Here is a tiny trained network, its code and every weight. The questions are about switching its units off for an input and a target symbol, where a switched-off unit gives its printed mean instead of its output.

import numpy as np


def w(rows, s, z=0):
    codes = np.array(rows[::2]) - 128.0
    scale = np.full(codes.shape[1], s)
    scale[-1] = z or s
    return codes * scale


def f(y):
    return np.maximum(y, 0)


def softmax(a):
    e = np.exp(a - a.max(-1, keepdims=True))
    return e / e.sum(-1, keepdims=True)


def log_softmax(a):
    a = a - a.max(-1, keepdims=True)
    return a - np.log(np.exp(a).sum(-1, keepdims=True))


def net(x, mask):
    ids = ['ΘΛΞΠΣαγδεμτφψω'.index(c) for c in x.split()]
    T = len(ids)
    res = E[ids] + P[:T]
    u = 0
    for l in range(2):
        q, k, v = (res @ M[l].T for M in (Q, K, V))
        z = softmax(np.where(np.tri(T) > 0, q @ k.T / 4**0.5, -1e9)) @ v
        res = res + np.where(mask[u], z, O[l][:, -1]) @ O[l][:, :-1]
        u += 1
        y = f(res @ A[l][:, :-1].T + A[l][:, -1])
        res = res + np.where(mask[u : u + 12], y, B[l][:, -1]) @ B[l][:, :-1]
        u += 12
    return log_softmax(res[-1] @ U[:, :-1].T + U[:, -1])


Q, K, V, O, A, B = {}, {}, {}, {}, {}, {}
E = w([
[55,182,171],'Θ',
[121,101,143],'Λ',
[66,105,129],'Ξ',
[77,218,252],'Π',
[177,123,109],'Σ',
[201,206,155],'α',
[142,130,201],'γ',
[91,182,84],'δ',
[91,102,216],'ε',
[143,173,105],'μ',
[149,203,166],'τ',
[143,81,94],'φ',
[146,195,161],'ψ',
[154,53,82],'ω',
],0.018)
P = w([
[156,3,110],'0',
[85,143,137],'1',
[90,147,130],'2',
[92,146,129],'3',
[88,148,123],'4',
[90,144,125],'5',
[96,144,136],'6',
],0.0038)
Q[0] = w([
[116,97,88],'L0H0',
[169,140,4],'L0H0',
[83,207,120],'L0H0',
[147,74,95],'L0H0',
],0.016)
K[0] = w([
[47,136,177],'L0H0',
[86,253,200],'L0H0',
[187,141,212],'L0H0',
[48,140,124],'L0H0',
],0.013)
V[0] = w([
[206,107,166],'L0H0',
[74,127,112],'L0H0',
[252,68,177],'L0H0',
[37,68,112],'L0H0',
],0.0021)
O[0] = w([
[176,137,133,167],'L0H0',
[117,120,107,89],'L0H0',
[254,169,106,155],'L0H0',
[94,171,217,2],'L0H0',
],0.0023,0.00047)
A[0] = w([
[248,168,160,65],'L0N0',
[177,132,128,194],'L0N1',
[129,15,82,135],'L0N2',
[226,161,60,100],'L0N3',
[208,52,40,163],'L0N4',
[180,148,98,87],'L0N5',
[152,182,137,130],'L0N6',
[211,224,149,52],'L0N7',
[172,229,147,123],'L0N8',
[43,13,185,92],'L0N9',
[109,208,165,86],'L0N10',
[254,88,172,3],'L0N11',
],0.0094,0.004)
B[0] = w([
[184,159,64,201],'L0N0',
[161,94,137,194],'L0N1',
[40,85,188,182],'L0N2',
[43,175,167,195],'L0N3',
[67,33,141,189],'L0N4',
[91,166,130,153],'L0N5',
[115,82,134,197],'L0N6',
[162,1,77,217],'L0N7',
[88,33,130,253],'L0N8',
[243,133,187,199],'L0N9',
[50,122,190,213],'L0N10',
[131,241,20,156],'L0N11',
],0.017,0.0046)
Q[1] = w([
[21,152,168],'L1H0',
[191,217,6],'L1H0',
[142,192,152],'L1H0',
[62,105,137],'L1H0',
],0.017)
K[1] = w([
[27,197,133],'L1H0',
[50,2,221],'L1H0',
[106,133,199],'L1H0',
[88,163,90],'L1H0',
],0.016)
V[1] = w([
[129,208,144],'L1H0',
[165,125,113],'L1H0',
[135,84,136],'L1H0',
[255,232,9],'L1H0',
],0.0058)
O[1] = w([
[141,197,116,50],'L1H0',
[148,128,121,117],'L1H0',
[116,95,125,163],'L1H0',
[249,185,125,3],'L1H0',
],0.011,0.0052)
A[1] = w([
[151,175,103,181],'L1N0',
[121,162,116,131],'L1N1',
[125,158,163,254],'L1N2',
[110,146,73,103],'L1N3',
[136,149,123,47],'L1N4',
[186,65,111,103],'L1N5',
[130,209,151,87],'L1N6',
[136,111,27,172],'L1N7',
[89,89,59,162],'L1N8',
[121,116,171,178],'L1N9',
[89,143,5,91],'L1N10',
[80,186,30,127],'L1N11',
],0.012,0.0058)
B[1] = w([
[50,143,74,138],'L1N0',
[144,79,135,130],'L1N1',
[43,251,107,160],'L1N2',
[179,114,67,136],'L1N3',
[151,88,159,129],'L1N4',
[110,155,40,183],'L1N5',
[78,41,181,135],'L1N6',
[86,183,226,171],'L1N7',
[207,206,105,253],'L1N8',
[193,87,165,195],'L1N9',
[29,59,179,167],'L1N10',
[195,39,17,146],'L1N11',
],0.015,0.017)
U = w([
[68,138,159,97],'Θ',
[121,222,85,89],'Λ',
[58,59,70,178],'Ξ',
[131,121,138,62],'Π',
[129,125,140,50],'Σ',
[126,118,135,128],'α',
[136,127,135,92],'γ',
[255,173,77,178],'δ',
[100,75,180,39],'ε',
[181,97,136,219],'μ',
[170,65,144,120],'τ',
[128,115,133,64],'φ',
[124,118,146,252],'ψ',
[212,218,182,250],'ω',
],0.0092,0.0031)

Each question gives the input, a string of symbols that net reads in full, and the target symbol t.
The units are the heads (4 rows each of Q, K, V and O) and the neurons (one row each of A and B). Each row of codes is followed by its name. A weight is (code - 128) times the scale printed after its matrix; where a second scale follows, it is the last column's (O, A, B and U).
mask holds one flag per unit, layer by layer, with each layer's heads first. A switched-off unit (its flag False) gives its mean, the last column of its rows in O or B, instead of its output. The means were averaged over made-up inputs and are rounded, as every weight is.
A unit's drop is (log p(t) with every unit on - log p(t) with that unit switched off) / (log p(t) with every unit on - log p(t) with every unit switched off).
The circuit of an input: a set's keep is (log p(t) with only the set's units on - log p(t) with every unit switched off) / (log p(t) with every unit on - log p(t) with every unit switched off). Starting from the 12 units with the biggest drops (on a tie, the unit counted first), units are removed one at a time, each time the one whose removal leaves the highest keep (on an exact tie, the one counted first), for as long as the keep stays at least 0.8.
circuit, biggest first: the units of the circuit, biggest drop first
unit that matters most: the unit with the biggest drop
k most important neurons: the k neurons with the biggest drops, biggest first
top k neurons in layer l: the k neurons of layer l with the biggest drops, biggest first
input δ ε μ δ ψ, target δ: unit that matters most	L0N7
input δ δ γ δ Σ δ γ, target ω: circuit, biggest first	L0N8, L1H0, L0N10
input γ Θ Θ γ γ ω, target τ: circuit, biggest first	L1N8, L0N2, L0N4, L1N9
input α ε τ φ Ξ Ξ γ, target δ: 4 most important neurons	L0N11, L0N0, L0N2, L1N10
input Ξ μ α μ γ μ ε, target ω: 2 most important neurons	L0N9, L0N7
input μ τ Ξ Σ α, target Λ: 3 most important neurons	L1N8, L0N7, L1N5
input δ γ Λ, target ω: circuit, biggest first	L0N8, L0N7, L0N4
input α φ δ γ γ ω μ, target δ: circuit, biggest first	L0N0, L1H0
input γ Ξ ε μ γ Θ, target Θ: circuit, biggest first	L0N7, L1N2, L0N10
input μ Π Π δ, target Ξ: 3 most important neurons	L1N11, L0N9, L1N10
input δ τ δ Ξ, target ω: circuit, biggest first	L0N8, L0N7, L0N9
input δ α γ, target ω: top 2 neurons in layer 0	L0N7, L0N4
input φ φ γ μ α Π, target ε: circuit, biggest first	L0N10, L1N9, L0N8
input γ Θ ε Π Θ Σ, target Λ: unit that matters most	L1H0
input ε Σ ω δ α ψ, target δ: 2 most important neurons	L1N8, L0N7
input α α Σ, target δ: 2 most important neurons	L0N0, L0N11
input γ α Ξ, target Λ: 4 most important neurons	L0N8, L1N2, L1N0, L0N10
input τ τ δ ω, target τ: 3 most important neurons	L0N2, L1N9, L0N4
input α δ γ μ μ γ δ, target Ξ: 4 most important neurons	L0N7, L0N9, L1N11, L1N10
input γ ω τ Π γ, target Λ: top 4 neurons in layer 1	L1N0, L1N2, L1N8, L1N9
input ψ Λ Ξ Θ τ Π, target ε: 3 most important neurons	L0N10, L1N9, L0N8
input γ ω α φ μ, target Λ: top 4 neurons in layer 1	L1N9, L1N0, L1N8, L1N10
